Below are the code and all the weights of a small trained network. Each question names an input and a class and asks about switching units off, where a switched-off unit gives its printed mean instead of its output.

import numpy as np


def w(rows, s, z=0):
    codes = np.array(rows[::2]) - 128.0
    scale = np.full(codes.shape[1], s)
    scale[-1] = z or s
    return codes * scale


def norm(h):
    return h / np.sqrt((h * h).mean(-1, keepdims=True) + 1e-5)


def f(y):
    return y / 2 * (1 + np.tanh(0.7978845608 * (y + 0.044715 * y**3)))


def log_softmax(a):
    a = a - a.max(-1, keepdims=True)
    return a - np.log(np.exp(a).sum(-1, keepdims=True))


def net(x, mask):
    res = np.array(x, float).reshape(1, 6) / 4 @ E
    u = 0
    for l in range(3):
        y = f(norm(res) @ A[l][:, :-1].T + A[l][:, -1])
        res = res + np.where(mask[u : u + 5], y, B[l][:, -1]) @ B[l][:, :-1]
        u += 5
    return log_softmax(norm(res)[-1] @ U[:, :-1].T + U[:, -1])


A, B = {}, {}
E = w([
[69,98,38,92,190,100,118,184],'x0',
[243,241,25,111,236,197,225,127],'x1',
[84,215,106,110,41,62,230,54],'x2',
[110,172,143,85,103,131,157,232],'x3',
[122,3,60,121,15,248,219,175],'x4',
[18,181,134,204,153,212,123,152],'x5',
],0.0047)
A[0] = w([
[122,150,97,138,96,92,154,130,124],'L0N1',
[143,176,159,123,94,101,154,252,15],'L0N2',
[160,120,138,143,145,160,65,182,22],'L0N3',
[166,138,241,132,118,170,170,101,5],'L0N4',
[169,181,121,105,143,151,135,142,84],'L0N5',
],0.011,0.0018)
B[0] = w([
[169,87,157,171,166,112,127,198,191],'L0N1',
[130,71,97,174,143,103,92,1,252],'L0N2',
[188,132,209,227,136,63,163,137,225],'L0N3',
[58,80,14,93,219,77,112,218,239],'L0N4',
[117,144,145,78,127,180,139,68,251],'L0N5',
],0.0094,0.0026)
A[1] = w([
[144,133,135,113,86,73,100,134,14],'L1N1',
[60,218,119,236,108,204,87,155,108],'L1N2',
[56,130,142,134,136,74,247,42,4],'L1N3',
[46,226,75,127,29,10,253,91,97],'L1N4',
[96,68,72,194,151,109,86,45,225],'L1N5',
],0.0062,0.0038)
B[1] = w([
[130,123,147,51,130,109,142,95,116],'L1N1',
[95,158,236,102,68,64,254,18,161],'L1N2',
[160,132,141,154,184,48,111,39,136],'L1N3',
[207,46,219,212,232,206,22,224,190],'L1N4',
[103,147,32,124,133,53,196,112,253],'L1N5',
],0.007,0.0057)
A[2] = w([
[217,96,134,17,103,61,126,142,3],'L2N1',
[51,143,134,87,190,110,159,197,153],'L2N2',
[120,254,132,127,121,84,20,131,37],'L2N3',
[115,193,156,114,158,74,67,115,134],'L2N4',
[37,63,199,85,87,63,52,126,87],'L2N5',
],0.0088,0.0035)
B[2] = w([
[5,97,247,143,127,93,182,96,173],'L2N1',
[89,64,179,62,179,54,156,193,184],'L2N2',
[200,67,69,155,2,208,151,167,169],'L2N3',
[59,64,90,126,36,164,141,175,212],'L2N4',
[212,246,91,78,204,196,148,99,253],'L2N5',
],0.0096,0.005)
U = w([
[191,207,119,55,160,195,100,109,193],'0',
[207,87,194,243,161,107,63,165,160],'1',
[125,68,86,145,8,172,134,168,151],'2',
[110,89,94,101,182,66,129,182,90],'3',
[80,108,223,131,116,92,165,66,147],'4',
[151,112,65,186,130,76,109,70,186],'5',
[127,117,145,133,113,116,60,119,2],'6',
],0.015,0.0051)

Each question gives the input, the list of numbers given to net, and the class t.
The units are the neurons (one row each of A and B). Each row of codes is followed by its name. A weight is (code - 128) times the scale printed after its matrix; where a second scale follows, it is the last column's (A, B and U).
mask holds one flag per neuron, layer by layer. A switched-off neuron (its flag False) gives its mean, the last column of its row in B, instead of its output. The means were averaged over made-up inputs and are rounded, as every weight is.
A unit's drop is (log p(t) with every unit on - log p(t) with that unit switched off) / (log p(t) with every unit on - log p(t) with every unit switched off).
The circuit of an input: a set's keep is (log p(t) with only the set's units on - log p(t) with every unit switched off) / (log p(t) with every unit on - log p(t) with every unit switched off). Starting from the 12 units with the biggest drops (on a tie, the unit counted first), units are removed one at a time, each time the one whose removal leaves the highest keep (on an exact tie, the one counted first), for as long as the keep stays at least 0.8.
circuit, biggest first: the units of the circuit, biggest drop first
unit that matters most: the unit with the biggest drop
top k neurons: the k neurons with the biggest drops, biggest first
top k neurons in layer l: the k neurons of layer l with the biggest drops, biggest first
input [-1,-6,-5,5,5,7], class 4: top neuron -> (L1N2)
input [5,-7,1,2,5,5], class 0: top 2 neurons -> (L2N5 L0N4)
input [2,4,-1,1,-6,5], class 2: top 3 neurons in layer 2 -> (L2N3 L2N4 L2N5)
input [-2,-5,-3,0,-7,0], class 2: top 2 neurons -> (L2N3 L2N4)
input [4,-7,2,-5,7,3], class 0: circuit, biggest first -> (L2N5 L2N4)
input [-7,6,-6,0,1,-6], class 3: top 2 neurons in layer 2 -> (L2N5 L2N1)
input [-8,-2,8,-7,-4,5], class 1: top 2 neurons -> (L1N4 L0N2)
input [1,5,-7,1,-8,-3], class 2: circuit, biggest first -> (L2N3 L2N4 L1N4 L2N5)
input [-8,7,-2,-4,3,-3], class 3: top 2 neurons -> (L0N4 L2N5)
input [6,-3,-7,2,7,1], class 1: top 4 neurons in layer 0 -> (L0N3 L0N4 L0N5 L0N2)
input [5,5,-6,4,0,-3], class 1: top 4 neurons -> (L0N3 L2N5 L0N4 L1N5)
input [1,1,6,-6,-6,-1], class 1: top 3 neurons -> (L1N4 L0N2 L1N3)
input [3,6,4,-6,-3,-8], class 4: top 2 neurons -> (L2N1 L2N5)
input [6,7,8,2,-7,7], class 1: top 3 neurons in layer 1 -> (L1N4 L1N5 L1N3)
input [3,0,-3,2,3,-4], class 4: unit that matters most -> L2N1
input [-8,6,4,-4,-8,3], class 2: circuit, biggest first -> (L2N3 L2N4 L2N5)
input [0,-6,6,0,0,3], class 0: top 2 neurons -> (L2N5 L0N3)
input [-3,4,4,6,-4,2], class 5: top 2 neurons -> (L0N2 L2N5)
input [-8,5,-4,-4,-8,7], class 2: top 3 neurons in layer 2 -> (L2N3 L2N4 L2N5)
input [-7,2,-5,6,2,8], class 4: circuit, biggest first -> (L1N2)
